Below is a small trained network, with its code and all its weights. Each question gives an input and a target symbol and asks what happens when units are switched off, that is, made to give their printed mean instead of their output.

import numpy as np


def w(rows, s, z=0):
    codes = np.array(rows[::2]) - 128.0
    scale = np.full(codes.shape[1], s)
    scale[-1] = z or s
    return codes * scale


def norm(h):
    return h / np.sqrt((h * h).mean(-1, keepdims=True) + 1e-5)


def f(y):
    return y / 2 * (1 + np.tanh(0.7978845608 * (y + 0.044715 * y**3)))


def softmax(a):
    e = np.exp(a - a.max(-1, keepdims=True))
    return e / e.sum(-1, keepdims=True)


def log_softmax(a):
    a = a - a.max(-1, keepdims=True)
    return a - np.log(np.exp(a).sum(-1, keepdims=True))


def net(x, mask):
    ids = ['ΓΔΛΞΠΨΩαβεζημσ'.index(c) for c in x.split()]
    T = len(ids)
    res = E[ids] + P[:T]
    u = 0
    for l in range(2):
        r = norm(res)
        for j in range(2):
            rows = slice(3 * j, 3 * j + 3)
            q, k, v = (r @ M[l][rows].T for M in (Q, K, V))
            z = softmax(np.where(np.tri(T) > 0, q @ k.T / 3**0.5, -1e9)) @ v
            o = O[l][rows]
            res = res + np.where(mask[u + j], z, o[:, -1]) @ o[:, :-1]
        u += 2
        y = f(norm(res) @ A[l][:, :-1].T + A[l][:, -1])
        res = res + np.where(mask[u : u + 12], y, B[l][:, -1]) @ B[l][:, :-1]
        u += 12
    return log_softmax(norm(res)[-1] @ U[:, :-1].T + U[:, -1])


Q, K, V, O, A, B = {}, {}, {}, {}, {}, {}
E = w([
[126,151,159,154],'Γ',
[97,98,180,106],'Δ',
[113,140,73,96],'Λ',
[98,98,140,116],'Ξ',
[121,146,70,103],'Π',
[95,104,138,114],'Ψ',
[92,86,160,91],'Ω',
[148,140,126,94],'α',
[127,139,145,92],'β',
[64,224,72,1],'ε',
[130,152,154,168],'ζ',
[96,146,115,115],'η',
[143,139,116,80],'μ',
[94,92,165,102],'σ',
],0.0072)
P = w([
[148,4,67,128],'0',
[148,72,123,106],'1',
[140,100,126,118],'2',
[134,122,126,133],'3',
[131,140,120,148],'4',
[128,158,115,159],'5',
[126,169,112,162],'6',
],0.0027)
Q[0] = w([
[164,103,154,214],'L0H1',
[51,176,167,21],'L0H1',
[163,128,103,234],'L0H1',
[153,167,111,232],'L0H2',
[172,145,101,54],'L0H2',
[2,80,194,123],'L0H2',
],0.0056)
K[0] = w([
[67,64,146,90],'L0H1',
[197,183,69,101],'L0H1',
[62,94,180,123],'L0H1',
[124,89,187,164],'L0H2',
[132,108,86,41],'L0H2',
[124,254,135,142],'L0H2',
],0.0067)
V[0] = w([
[137,208,179,189],'L0H1',
[241,199,70,122],'L0H1',
[209,239,66,169],'L0H1',
[106,170,197,121],'L0H2',
[127,186,116,224],'L0H2',
[253,143,83,78],'L0H2',
],0.0027)
O[0] = w([
[195,42,84,146,8],'L0H1',
[198,120,152,157,95],'L0H1',
[140,67,145,196,22],'L0H1',
[90,191,119,80,117],'L0H2',
[135,103,217,4,24],'L0H2',
[103,142,125,217,131],'L0H2',
],0.0026,0.0015)
A[0] = w([
[198,215,50,130,154],'L0N1',
[60,139,128,148,4],'L0N2',
[143,198,228,137,206],'L0N3',
[227,114,158,209,28],'L0N4',
[103,83,185,123,214],'L0N5',
[127,58,88,38,99],'L0N6',
[63,241,39,130,98],'L0N7',
[23,94,129,74,154],'L0N8',
[212,35,47,99,61],'L0N9',
[142,185,106,192,96],'L0N10',
[254,127,159,142,24],'L0N11',
[127,80,154,206,118],'L0N12',
],0.0033,0.0011)
B[0] = w([
[118,11,170,118,211],'L0N1',
[127,137,192,125,117],'L0N2',
[169,152,31,100,245],'L0N3',
[101,187,123,166,75],'L0N4',
[203,126,98,182,196],'L0N5',
[128,205,81,117,159],'L0N6',
[125,57,132,154,236],'L0N7',
[126,159,155,204,247],'L0N8',
[103,135,135,3,112],'L0N9',
[122,119,148,70,126],'L0N10',
[131,143,194,132,90],'L0N11',
[124,123,58,141,103],'L0N12',
],0.0032,0.0014)
Q[1] = w([
[131,223,78,195],'L1H1',
[117,154,79,201],'L1H1',
[90,242,186,127],'L1H1',
[254,219,57,110],'L1H2',
[32,111,188,220],'L1H2',
[209,77,112,98],'L1H2',
],0.0054)
K[1] = w([
[101,165,135,195],'L1H1',
[135,209,116,188],'L1H1',
[60,139,254,167],'L1H1',
[210,29,137,72],'L1H2',
[109,165,170,186],'L1H2',
[100,92,59,100],'L1H2',
],0.0059)
V[1] = w([
[113,147,114,175],'L1H1',
[93,164,67,186],'L1H1',
[71,166,29,93],'L1H1',
[104,253,58,195],'L1H2',
[155,115,188,87],'L1H2',
[93,125,154,18],'L1H2',
],0.0026)
O[1] = w([
[138,158,168,59,117],'L1H1',
[163,141,146,96,156],'L1H1',
[255,160,164,135,255],'L1H1',
[106,76,180,76,118],'L1H2',
[172,158,77,153,79],'L1H2',
[106,156,45,135,192],'L1H2',
],0.0035,0.00078)
A[1] = w([
[90,164,195,252,173],'L1N1',
[119,67,54,210,93],'L1N2',
[199,28,180,50,4],'L1N3',
[135,209,103,149,152],'L1N4',
[182,127,119,146,112],'L1N5',
[174,150,95,225,128],'L1N6',
[136,131,107,52,132],'L1N7',
[95,97,139,190,123],'L1N8',
[228,22,20,177,77],'L1N9',
[94,52,143,83,181],'L1N10',
[205,107,99,61,111],'L1N11',
[119,219,149,56,129],'L1N12',
],0.004,0.0014)
B[1] = w([
[150,70,5,99,251],'L1N1',
[226,93,206,117,144],'L1N2',
[103,160,9,50,135],'L1N3',
[42,70,104,67,172],'L1N4',
[83,129,201,131,121],'L1N5',
[133,158,180,72,139],'L1N6',
[174,98,152,223,170],'L1N7',
[166,202,94,191,142],'L1N8',
[30,48,190,108,233],'L1N9',
[188,233,214,149,204],'L1N10',
[59,71,50,191,181],'L1N11',
[72,22,146,171,197],'L1N12',
],0.0021,0.0014)
U = w([
[98,163,228,72,138],'Γ',
[94,201,78,153,146],'Δ',
[163,139,102,106,118],'Λ',
[109,12,190,108,188],'Ξ',
[222,103,141,138,122],'Π',
[109,112,163,133,4],'Ψ',
[82,3,17,83,216],'Ω',
[180,102,117,213,96],'α',
[79,141,96,118,94],'β',
[185,214,34,116,166],'ε',
[234,138,186,1,180],'ζ',
[129,146,176,140,76],'η',
[159,114,121,183,50],'μ',
[55,149,107,147,58],'σ',
],0.0085,0.0034)

Each question gives the input, a string of symbols that net reads in full, and the target symbol t.
The units are the heads (3 rows each of Q, K, V and O) and the neurons (one row each of A and B). Each row of codes is followed by its name. A weight is (code - 128) times the scale printed after its matrix; where a second scale follows, it is the last column's (O, A, B and U).
mask holds one flag per unit, layer by layer, with each layer's heads first. A switched-off unit (its flag False) gives its mean, the last column of its rows in O or B, instead of its output. The means were averaged over made-up inputs and are rounded, as every weight is.
A unit's drop is (log p(t) with every unit on - log p(t) with that unit switched off) / (log p(t) with every unit on - log p(t) with every unit switched off).
The circuit of an input: a set's keep is (log p(t) with only the set's units on - log p(t) with every unit switched off) / (log p(t) with every unit on - log p(t) with every unit switched off). Starting from the 12 units with the biggest drops (on a tie, the unit counted first), units are removed one at a time, each time the one whose removal leaves the highest keep (on an exact tie, the one counted first), for as long as the keep stays at least 0.8.
units of the circuit, in order: the units of the circuit, biggest drop first
unit that matters most: the unit with the biggest drop
k most important neurons of layer l: the k neurons of layer l with the biggest drops, biggest first
drop of u: that unit's drop, to one decimal
input Δ Δ Δ μ α σ α, target Ξ: units of the circuit, in order	[L0N1 L1N9 L0H1]
input α μ β μ, target Ξ: units of the circuit, in order	[L0H2 L1N9 L0N1 L1N1]
input Λ β Γ ζ Γ Ψ, target Γ: units of the circuit, in order	[L0H2 L1N10]
input Π μ μ β, target Ω: unit that matters most	L1N10
input μ Δ β μ β ζ β, target Ξ: 3 most important neurons of layer 0	[L0N3 L0N7 L0N1]
input ε Ψ Ξ η μ, target Ω: units of the circuit, in order	[L1N11 L0N1]
input Γ α Γ β Γ Γ, target ε: 3 most important neurons of layer 0	[L0N3 L0N1 L0N12]
input Γ Γ Γ η, target Γ: 2 most important neurons of layer 0	[L0N1 L0N3]
input Λ Ψ Γ, target Γ: 2 most important neurons of layer 0	[L0N1 L0N7]
input μ Π Γ β β Λ Π, target Ξ: 2 most important neurons of layer 1	[L1N9 L1N2]
input η α α η η Γ η, target Γ: 2 most important neurons of layer 1	[L1N10 L1N11]
input Γ β Π Γ α σ α, target Ξ: 2 most important neurons of layer 1	[L1N9 L1N1]
input α ε Γ Ψ, target Γ: 4 most important neurons of layer 0	[L0N1 L0N7 L0N3 L0N6]
input μ η Π Γ μ Γ σ, target Γ: unit that matters most	L1H2
input β Δ Δ η Δ ζ, target Ω: 2 most important neurons of layer 0	[L0N8 L0N1]
input α Ξ Γ Ψ η Γ, target Γ: 2 most important neurons of layer 0	[L0N1 L0N6]
input Ψ Δ σ Γ Π, target Ω: 2 most important neurons of layer 0	[L0N1 L0N7]
input μ α σ η α ε ζ, target ε: 2 most important neurons of layer 1	[L1N1 L1N9]
input Δ α ζ, target ε: 2 most important neurons of layer 0	[L0N3 L0N1]
input η Π Γ Γ, target ζ: unit that matters most	L0N3
input ε Γ Γ Λ β Π, target Ω: drop of L1N2	-0.1
input Π Ω Λ β Ξ Γ Ξ, target Γ: drop of L0N3	0.3
input Γ ζ Γ, target ζ: drop of L0H1	0.2
